Below are the code and all the weights of a small trained network. Each question names an input and a target symbol and asks about switching units off, where a switched-off unit gives its printed mean instead of its output.

import numpy as np


def w(rows, s, z=0):
    codes = np.array(rows[::2]) - 128.0
    scale = np.full(codes.shape[1], s)
    scale[-1] = z or s
    return codes * scale


def norm(h):
    return h / np.sqrt((h * h).mean(-1, keepdims=True) + 1e-5)


def f(y):
    return np.maximum(y, 0)


def softmax(a):
    e = np.exp(a - a.max(-1, keepdims=True))
    return e / e.sum(-1, keepdims=True)


def log_softmax(a):
    a = a - a.max(-1, keepdims=True)
    return a - np.log(np.exp(a).sum(-1, keepdims=True))


def net(x, mask):
    ids = ['αβδεζηθλπτψ'.index(c) for c in x.split()]
    T = len(ids)
    res = E[ids] + P[:T]
    r = norm(res)
    for j in range(3):
        rows = slice(2 * j, 2 * j + 2)
        q, k, v = (r @ M[0][rows].T for M in (Q, K, V))
        z = softmax(np.where(np.tri(T) > 0, q @ k.T / 2**0.5, -1e9)) @ v
        o = O[0][rows]
        res = res + np.where(mask[j], z, o[:, -1]) @ o[:, :-1]
    y = f(norm(res) @ A[0][:, :-1].T + A[0][:, -1])
    res = res + np.where(mask[3:7], y, B[0][:, -1]) @ B[0][:, :-1]
    return log_softmax(norm(res)[-1] @ U[:, :-1].T + U[:, -1])


Q, K, V, O, A, B = {}, {}, {}, {}, {}, {}
E = w([
[103,141,120,78,143,56],'α',
[139,159,107,108,163,152],'β',
[254,109,202,152,189,58],'δ',
[135,211,123,62,174,96],'ε',
[105,244,99,138,148,36],'ζ',
[66,130,191,153,139,156],'η',
[139,149,134,140,42,114],'θ',
[110,193,119,208,16,81],'λ',
[146,135,90,112,145,106],'π',
[125,174,70,194,165,169],'τ',
[56,63,78,86,198,92],'ψ',
],0.02)
P = w([
[173,46,232,154,31,192],'0',
[56,173,136,202,56,149],'1',
[59,177,139,198,76,143],'2',
[71,180,136,204,81,155],'3',
[82,189,145,190,98,139],'4',
[68,198,133,178,129,123],'5',
[91,185,167,183,116,92],'6',
[86,207,143,194,129,114],'7',
[78,219,73,254,131,146],'8',
],0.0046)
Q[0] = w([
[143,210,120,85,122,174],'H1',
[137,251,165,153,110,58],'H1',
[147,116,100,164,98,182],'H2',
[126,80,106,124,32,104],'H2',
[153,76,163,100,126,157],'H3',
[144,110,146,109,103,194],'H3',
],0.013)
K[0] = w([
[184,143,161,145,146,140],'H1',
[207,93,148,70,104,138],'H1',
[130,124,185,168,107,198],'H2',
[52,116,230,139,87,134],'H2',
[151,124,40,38,72,149],'H3',
[110,132,1,145,87,128],'H3',
],0.012)
V[0] = w([
[185,124,15,135,101,93],'H1',
[201,62,121,109,127,117],'H1',
[210,119,26,115,62,167],'H2',
[119,90,121,110,154,2],'H2',
[3,132,171,113,118,194],'H3',
[66,140,58,71,99,164],'H3',
],0.012)
O[0] = w([
[86,101,24,179,162,135,122],'H1',
[162,42,120,149,160,177,162],'H1',
[149,122,64,99,158,46,99],'H2',
[129,153,63,142,87,165,205],'H2',
[9,127,190,117,88,109,155],'H3',
[84,122,41,31,135,111,3],'H3',
],0.013,0.0043)
A[0] = w([
[184,161,141,215,180,176,155],'N1',
[115,177,62,2,105,117,251],'N2',
[153,45,168,179,197,161,154],'N3',
[108,146,188,145,106,83,95],'N4',
],0.009,0.0028)
B[0] = w([
[114,92,186,107,218,184,254],'N1',
[254,69,164,76,160,123,252],'N2',
[54,166,98,210,77,199,209],'N3',
[14,23,49,224,57,164,198],'N4',
],0.0082,0.0059)
U = w([
[166,153,92,87,58,203,120],'α',
[149,79,213,66,187,76,171],'β',
[184,81,212,177,149,193,142],'δ',
[181,175,188,65,135,137,138],'ε',
[152,245,90,161,127,115,82],'ζ',
[54,133,230,120,117,157,193],'η',
[164,40,116,149,89,31,136],'θ',
[135,138,92,192,62,91,63],'λ',
[124,29,56,155,158,136,100],'π',
[94,150,125,156,221,72,3],'τ',
[91,60,95,51,135,189,127],'ψ',
],0.011,0.0043)

Each question gives the input, a string of symbols that net reads in full, and the target symbol t.
The units are the heads (2 rows each of Q, K, V and O) and the neurons (one row each of A and B). Each row of codes is followed by its name. A weight is (code - 128) times the scale printed after its matrix; where a second scale follows, it is the last column's (O, A, B and U).
mask holds one flag per unit, heads first, then neurons. A switched-off unit (its flag False) gives its mean, the last column of its rows in O or B, instead of its output. The means were averaged over made-up inputs and are rounded, as every weight is.
A unit's drop is (log p(t) with every unit on - log p(t) with that unit switched off) / (log p(t) with every unit on - log p(t) with every unit switched off).
The circuit of an input: a set's keep is (log p(t) with only the set's units on - log p(t) with every unit switched off) / (log p(t) with every unit on - log p(t) with every unit switched off). Starting from all 7 units, units are removed one at a time, each time the one whose removal leaves the highest keep (on an exact tie, the one counted first), for as long as the keep stays at least 0.8.
circuit, biggest first: the units of the circuit, biggest drop first
top k neurons: the k neurons with the biggest drops, biggest first
which heads matter: for each layer, one digit per head in row order, 1 if its drop is at least 0.15 and else 0, layers parted by /
drop of u: that unit's drop, to one decimal
input π λ ψ η, target π: circuit, biggest first -> [H2]
input ζ β λ λ α η ψ, target η: which heads matter -> 000
input π ψ α π ζ π ζ λ, target π: which heads matter -> 100
input π ζ α α, target π: which heads matter -> 100
input θ β θ π, target θ: which heads matter -> 010
input δ ζ β ψ, target δ: which heads matter -> 001
input α ζ θ δ ε η η λ, target η: which heads matter -> 011
input η ζ ζ τ, target η: which heads matter -> 000
input β ε ζ θ ψ τ, target τ: which heads matter -> 011
input τ ζ τ, target τ: which heads matter -> 010
input β ε π ψ α ε, target β: circuit, biggest first -> [N2, H3]
input β ζ α η δ α ζ, target δ: circuit, biggest first -> [H3, H1]
input ε β ζ β ψ ε θ, target θ: circuit, biggest first -> [H2, H3]
input λ η β ζ λ θ τ, target η: circuit, biggest first -> [H3]
input θ θ ζ η β ζ θ, target η: which heads matter -> 011
input ζ θ ε ψ β, target β: which heads matter -> 011
input δ η π η τ δ ε, target δ: top 2 neurons -> [N1, N3]
input ζ η τ ε β τ α θ, target η: drop of H3 -> 0.1
input π θ λ ε, target π: drop of N3 -> 0.0
input β β θ ψ λ τ α θ π, target β: top neuron -> [N2]
input δ θ ψ λ θ α δ β ε, target δ: drop of H3 -> 0.2
input β π α α λ ζ ε, target β: top 2 neurons -> [N2, N3]
